The symbols move the states like this.
Q426: σ>Q629, ζ>Q554, β>Q81, α>Q797, η>Q736, θ>Q489
Q994: σ>Q96, ζ>Q247, β>Q317, α>Q671, η>Q276, θ>Q881
Q629: σ>., ζ>Q81, β>., α>Q736, η>., θ>Q554
Q960: σ>Q760, ζ>Q864, β>Q321, α>Q986, η>Q148, θ>Q686
Q60: σ>Q58, ζ>Q331, β>Q522, α>Q550, η>Q700, θ>Q615
Q81: σ>., ζ>., β>., α>., η>., θ>Q736
Q911: σ>Q550, ζ>Q60, β>Q58, α>Q615, η>Q331, θ>Q531
Q554: σ>Q81, ζ>Q736, β>., α>Q629, η>., θ>Q797
Q341: σ>Q911, ζ>Q531, β>Q60, α>Q105, η>Q615, θ>Q876
Q96: σ>Q324, ζ>Q317, β>Q840, α>Q276, η>Q238, θ>Q247
Q522: σ>Q797, ζ>Q426, β>Q629, α>Q489, η>Q554, θ>Q700
Q331: σ>Q522, ζ>Q700, β>Q426, α>Q58, η>Q489, θ>Q550
Q671: σ>Q276, ζ>Q96, β>Q324, α>Q247, η>Q317, θ>Q994
Q276: σ>Q238, ζ>Q324, β>Q495, α>Q317, η>Q840, θ>Q96
Q238: σ>Q989, ζ>Q495, β>Q888, α>Q840, η>Q952, θ>Q324
Q58: σ>Q489, ζ>Q522, β>Q797, α>Q700, η>Q426, θ>Q331
Q864: σ>Q321, ζ>Q148, β>Q994, α>Q760, η>Q881, θ>Q986
Q489: σ>Q554, ζ>Q797, β>Q736, α>Q426, η>Q629, θ>Q522
Q700: σ>Q426, ζ>Q489, β>Q554, α>Q522, η>Q797, θ>Q58
Q615: σ>Q331, ζ>Q550, β>Q700, α>Q60, η>Q58, θ>Q911
Q148: σ>Q994, ζ>Q881, β>Q247, α>Q321, η>Q671, θ>Q760
Q952: σ>Q341, ζ>Q876, β>Q531, α>Q888, η>Q105, θ>Q989
Q831: σ>Q986, ζ>Q960, β>Q760, α>Q686, η>Q864, θ>.
Q321: σ>Q671, ζ>Q994, β>Q96, α>Q881, η>Q247, θ>Q148
Q324: σ>Q495, ζ>Q840, β>Q952, α>Q238, η>Q989, θ>Q317
Q760: σ>Q881, ζ>Q321, β>Q671, α>Q148, η>Q994, θ>Q864
Q495: σ>Q888, ζ>Q952, β>Q341, α>Q989, η>Q876, θ>Q840
Q550: σ>Q700, ζ>Q58, β>Q489, α>Q331, η>Q522, θ>Q60
Q797: σ>Q736, ζ>Q629, β>., α>Q554, η>Q81, θ>Q426
Q247: σ>Q317, ζ>Q276, β>Q238, α>Q96, η>Q324, θ>Q671
Q986: σ>Q148, ζ>Q760, β>Q881, α>Q864, η>Q321, θ>Q960
Q686: σ>Q864, ζ>Q986, β>Q148, α>Q960, η>Q760, θ>Q831
Q317: σ>Q840, ζ>Q238, β>Q989, α>Q324, η>Q495, θ>Q276
Q881: σ>Q247, ζ>Q671, β>Q276, α>Q994, η>Q96, θ>Q321
Q531: σ>Q60, ζ>Q615, β>Q331, α>Q911, η>Q550, θ>Q105
Q105: σ>Q615, ζ>Q911, β>Q550, α>Q531, η>Q60, θ>Q341
Q888: σ>Q105, ζ>Q341, β>Q911, α>Q876, η>Q531, θ>Q952
Q840: σ>Q952, ζ>Q989, β>Q876, α>Q495, η>Q888, θ>Q238
Q736: σ>., ζ>., β>., α>Q81, η>., θ>Q629
Q876: σ>Q531, ζ>Q105, β>Q615, α>Q341, η>Q911, θ>Q888
Q989: σ>Q876, ζ>Q888, β>Q105, α>Q952, η>Q341, θ>Q495

The rows follow the links: the fewer symbols apart two states are, the more alike their rows tend to be.

Each row is also shifted at random along 2 hidden directions that mean nothing.

Some states, each with a row of numbers:
Q81	[  45,   33,  108,   63,   12,   -5,  -72,  -85,   43,   73,  -20,   33,   84,    8,  -22,   16,  -71,  -73,   57,  -76,   60,  -37,  -27,  -73,  -26,  -24,  -14,  -75,  -69,  -97,  109,   14,   56,   76,  -64,  -37,  -29, -147,  -81,  -77,  -35,   39]
Q105	[  33,  -62, -269, -176,  186,   17,  150,   37,   76, -218, -101,   17,  -44,  -67,  -77,   73,   69,   64,   24,  136,  -28,   94,   68,    0,  -79,  138,   87,   84,   75,  126,  -52, -105,  -58,   36,   65,   40,    8,  391,   27,   40,  -49,   35]
Q952	[ -10,  -43,  -16,  -58,  -12,  -24,   -6,   38,   40,   55,   61,  -16, -116,  -39,   20,    4,  -25,    2,  -19,   18,   13,   17,   48,   44,   41,   19,  -55,  121,   -8,  124,  -74,  -34,  -43,   -2,    4,  101,   60,  -31,  110,   45,    1,  -35]
Q247	[ -75,    6,  -57,   35,  109,   37,  -17,  106, -120,   -9,   23,  -46,  -60,   49,   46,  -59,   89,   -6,  -81,   56,   98,   10,  -18,   75,   76,   -7,   -8,   15,   58,   35,  -57,   25,  -36,  -99,   70,   -7,   -6,   30,   56,   60,   44,  -30]
Q700	[  86,  -15,   35,  -78, -242,  -47,   94, -118,  140,  -69,  -25,   46,   55,  -63,  -49,   71,  -68,   88,   87,  -46, -249,  -13,   24,  -57, -111,   -2,   36,  -14,  -25,  -23,   18,  -15,   27,   86,  -59,   -3,   21,   64,  -61,  -39,  -30,   13]
Q994	[ -80,   24,   35,   73,   -2,   21,  -48,   81, -127,   53,   50,  -45,  -32,   61,   66,  -74,   52,   -4,  -84,   10,   50,  -16,  -28,   68,   82,  -47,  -29,  -11,   30,   -7,  -44,   54,  -15, -100,   43,  -14,   -6,  -79,   42,   41,   60,  -46]
Q96	[ -78,    1,  -65,   -8,  -23,   15,   41,   96, -108,  -60,   24,  -41,  -56,   34,   48,  -50,   89,   57,  -82,   63,  -46,    9,   -3,   80,   43,  -10,   18,   28,   77,   41,  -88,   33,  -43, -110,   75,   -4,    2,  101,   60,   74,   59,  -48]
Q840	[ -42,  -39, -120,  -70,   47,    4,   63,   86,  -33,  -74,    9,  -29,  -88,  -16,   16,  -12,   64,   53,  -49,   84,  -19,   42,   35,   74,   26,   35,   11,   84,   63,  109, -103,  -24,  -62,  -59,   69,   50,   30,  158,   91,   73,   23,  -30]
Q671	[ -80,   17,   46,   41, -141,    4,    3,   62, -116,   16,   65,  -46,  -35,   49,   74,  -65,   45,   56,  -80,    8,  -81,  -24,  -22,   75,   59,  -66,  -13,    4,   50,    4,  -74,   65,  -18, -112,   44,  -10,   10,  -38,   44,   56,   70,  -66]
Q797	[  69,   10,   79,  -24, -228,  -34,   60, -115,   99,  -38,  -28,   48,   93,  -36,  -46,   51,  -67,   63,   80,  -66, -210,  -29,   -5,  -68, -102,  -30,   34,  -65,  -37,  -77,   54,   10,   45,   71,  -69,  -30,   -3,    4,  -90,  -56,  -19,   20]
Q760	[ -70,   39,   10,   95,   50,   33,  -41,   64, -142,    7,   10,  -34,   21,   76,   50,  -67,   68,  -22,  -68,   11,   78,  -19,  -51,   42,   56,  -41,    7,  -66,   33,  -58,    2,   63,    4,  -90,   40,  -62,  -38,  -37,  -18,   13,   51,  -18]
Q986	[ -56,   49,  103,   91, -191,    1,   -9,    9, -110,   15,   37,  -26,   47,   69,   59,  -64,   34,   47,  -49,  -43, -103,  -51,  -58,   31,   24,  -93,   11,  -93,   30, -101,   -8,   95,   25,  -88,   11,  -72,  -27,  -83,  -40,    3,   70,  -39]
Q495	[ -29,  -31,   84,  -19, -150,  -45,  -40,   29,   19,  122,  112,  -32, -125,  -20,   56,  -27,  -51,   10,  -34,  -22,  -42,  -15,   38,   64,   73,  -41,  -87,  119,  -24,  103, -101,    9,  -37,  -31,   -8,  102,   74, -154,  126,   48,   25,  -67]
Q686	[ -39,   49,   93,   79, -225,    0,   13,  -10,  -96,  -26,   22,  -16,   79,   58,   45,  -48,   34,   68,  -33,  -46, -157,  -51,  -59,   16,   -6,  -94,   39, -110,   31, -117,    3,   90,   33,  -78,    7,  -88,  -35,  -42,  -63,   -2,   66,  -26]
Q522	[  79,   -2,   75,    8,   70,  -13,  -67,  -88,  115,   93,  -14,   41,   35,  -39,  -44,   52, -105,  -91,   77,  -63,   96,  -11,   16,  -78,  -26,   17,  -40,    1,  -91,  -25,   91,  -39,   39,  117,  -84,   24,   -1, -142,  -38,  -76,  -72,   49]
Q331	[  77,  -25,  -45,  -41,  204,   -3,  -32,  -55,  123,   28,  -56,   39,    5,  -54,  -71,   65,  -62,  -86,   76,    3,  149,   33,   34,  -73,  -33,   74,  -19,   36,  -63,   33,   72,  -80,   11,  119,  -49,   39,    1,   -5,  -13,  -50,  -79,   62]

Start, symbols taken left to right, then the state you end at.
Answers are names.
[  -5,  -52, -176, -105,  221,   12,   44,   64,   34,  -65,  -28,   -4,  -96,  -43,  -31,   29,   38,   -9,  -10,  100,  102,   68,   55,   28,   11,   94,    3,  118,   31,  139,  -61,  -84,  -56,   11,   48,   74,   29,  173,   83,   49,  -35,    8]
α σ: Q531
[ -60,  -14,  -31,   22,  172,   19,  -80,   98,  -65,   90,   52,  -44, -114,   21,   45,  -51,   31,  -62,  -72,   41,  200,   22,   15,   71,  107,   12,  -65,   88,    2,   90,  -57,  -10,  -47,  -56,   38,   63,   23,  -76,  114,   55,   22,  -31]
ζ ζ: Q989
[ -65,   42,   26,   93,   -4,   31,  -28,   45, -130,   -3,   10,  -22,   41,   73,   48,  -62,   66,   -3,  -55,    1,   29,  -24,  -53,   30,   38,  -52,   13,  -79,   35,  -74,    8,   67,   14,  -86,   35,  -70,  -37,  -38,  -29,    5,   51,  -18]
α α θ: Q760
[ -75,   35,   35,   80,  -50,   24,  -18,   59, -130,    5,   28,  -37,   11,   67,   55,  -69,   69,   16,  -69,   -1,   -3,  -22,  -47,   48,   47,  -60,    7,  -55,   41,  -54,  -19,   66,   -1, -100,   42,  -54,  -26,  -34,   -5,   28,   63,  -32]
η β: Q324
[  18,  -47,  -22,  -35,  192,  -12,  -80,   31,   72,  124,   38,   -9, -118,  -37,   -5,   13,  -53,  -94,    7,   19,  209,   33,   53,   13,   71,   51,  -89,  139,  -53,  130,  -21,  -71,  -37,   46,  -13,  120,   52, -105,  114,   14,  -43,   -2]
σ β β: Q426
[  83,  -17,   59,  -55, -128,  -44,   21, -100,  145,   17,   -5,   39,   27,  -58,  -50,   62,  -99,   15,   81,  -57, -108,  -13,   31,  -64,  -71,    5,  -10,   12,  -59,   -2,   37,  -29,   26,  105,  -72,   30,   25,  -41,  -30,  -52,  -50,   19]
σ θ θ: Q700
[  64,    5,  -13,  -62, -202,  -23,  133, -101,   82, -153,  -73,   49,  119,  -32,  -58,   63,  -13,  107,   76,  -18, -261,  -10,   -9,  -67, -138,   -1,   96,  -90,   17,  -82,   46,    6,   38,   58,  -26,  -66,  -24,  171, -119,  -45,  -19,   31]
σ θ θ: Q629
[ -74,   -7, -121,    6,  189,   41,   -6,  120, -110,  -33,    2,  -41,  -72,   37,   30,  -47,   98,  -17,  -80,   87,  135,   34,   -2,   72,   71,   34,    1,   50,   61,   68,  -67,   -5,  -48,  -84,   83,    9,   -7,   94,   69,   63,   32,  -17]
σ ζ: Q495
[  74,  -37,  -96,  -95,  129,   -2,   47,  -45,  124,  -66,  -69,   41,    8,  -69,  -79,   75,  -34,  -14,   75,   31,   29,   42,   42,  -59,  -66,   82,   23,   33,  -21,   52,   30,  -83,   -7,  102,  -21,   35,    8,  134,  -20,  -29,  -68,   55]
η σ: Q797
[  75,   -1,   54,  -24,  -78,  -24,   10, -104,  113,    4,  -28,   44,   62,  -40,  -51,   56,  -82,   -3,   82,  -56,  -72,  -14,    8,  -75,  -70,    3,    8,  -33,  -53,  -46,   68,  -21,   39,   93,  -66,   -4,    5,  -37,  -65,  -65,  -49,   37]
σ α: Q629
[  48,   24,    5,   47,  218,   28,  -66,  -54,   39,   25,  -71,   39,   90,    1,  -50,   27,  -32, -107,   57,  -27,  184,   -4,  -20,  -87,  -26,   40,    5,  -71,  -55,  -84,  126,  -27,   49,   88,  -40,  -46,  -45,  -52,  -89,  -75,  -58,   68]
θ α α: Q81
[ -51,   52,   58,  108,  -10,   23,  -47,   20, -117,   27,   11,  -20,   53,   73,   44,  -59,   45,  -18,  -47,  -21,   42,  -33,  -58,   12,   35,  -59,    6,  -92,   15, -100,   30,   69,   26,  -67,   13,  -80,  -41,  -86,  -44,   -8,   42,  -14]
β η θ: Q671
[ -69,   -2,  -18,   51,  228,   28, -107,  109,  -88,  116,   55,  -47, -106,   36,   48,  -55,   30, -101,  -76,   38,  259,   16,    7,   64,  128,   12,  -78,   81,    1,   79,  -43,  -12,  -42,  -62,   39,   57,   13, -116,  106,   49,   21,  -29]
η ζ: Q952
[  19,  -52, -226,  -88,  465,   39,  -10,   70,   53,  -43,  -74,    9,  -86,  -50,  -63,   45,   38, -103,   10,  114,  305,   95,   58,   -4,   20,  155,   -6,  124,    7,  146,    0, -122,  -55,   60,   47,   71,    6,  170,   73,   20,  -71,   53]
β β β: Q629
[  53,  -51,  -31,  -98,  -52,  -38,   46,  -35,  124,   -8,    7,   18,  -60,  -72,  -32,   53,  -59,   27,   42,    8,  -75,   20,   63,  -13,  -30,   42,  -14,   98,  -19,  100,  -39,  -60,  -25,   61,  -24,   82,   53,   51,   49,   11,  -35,   -2]
σ ζ: Q331
[  59,  -34,  -52,  -40,  319,    3,  -85,  -19,  117,   93,  -28,   24,  -57,  -54,  -55,   55,  -73, -141,   55,   15,  274,   45,   48,  -50,   22,   94,  -61,   97,  -81,   90,   53, -102,   -5,  118,  -39,   82,   21,  -65,   44,  -29,  -94,   56]
β ζ η α: Q736
[  60,  -53, -112, -139,  -26,  -21,  116,  -33,  122, -114,  -42,   25,  -29,  -83,  -60,   71,  -13,   66,   53,   44, -122,   43,   58,  -16,  -79,   73,   39,   72,   14,   86,  -29,  -75,  -30,   67,    2,   52,   33,  204,   13,   14,  -44,   19]
ζ σ: Q58
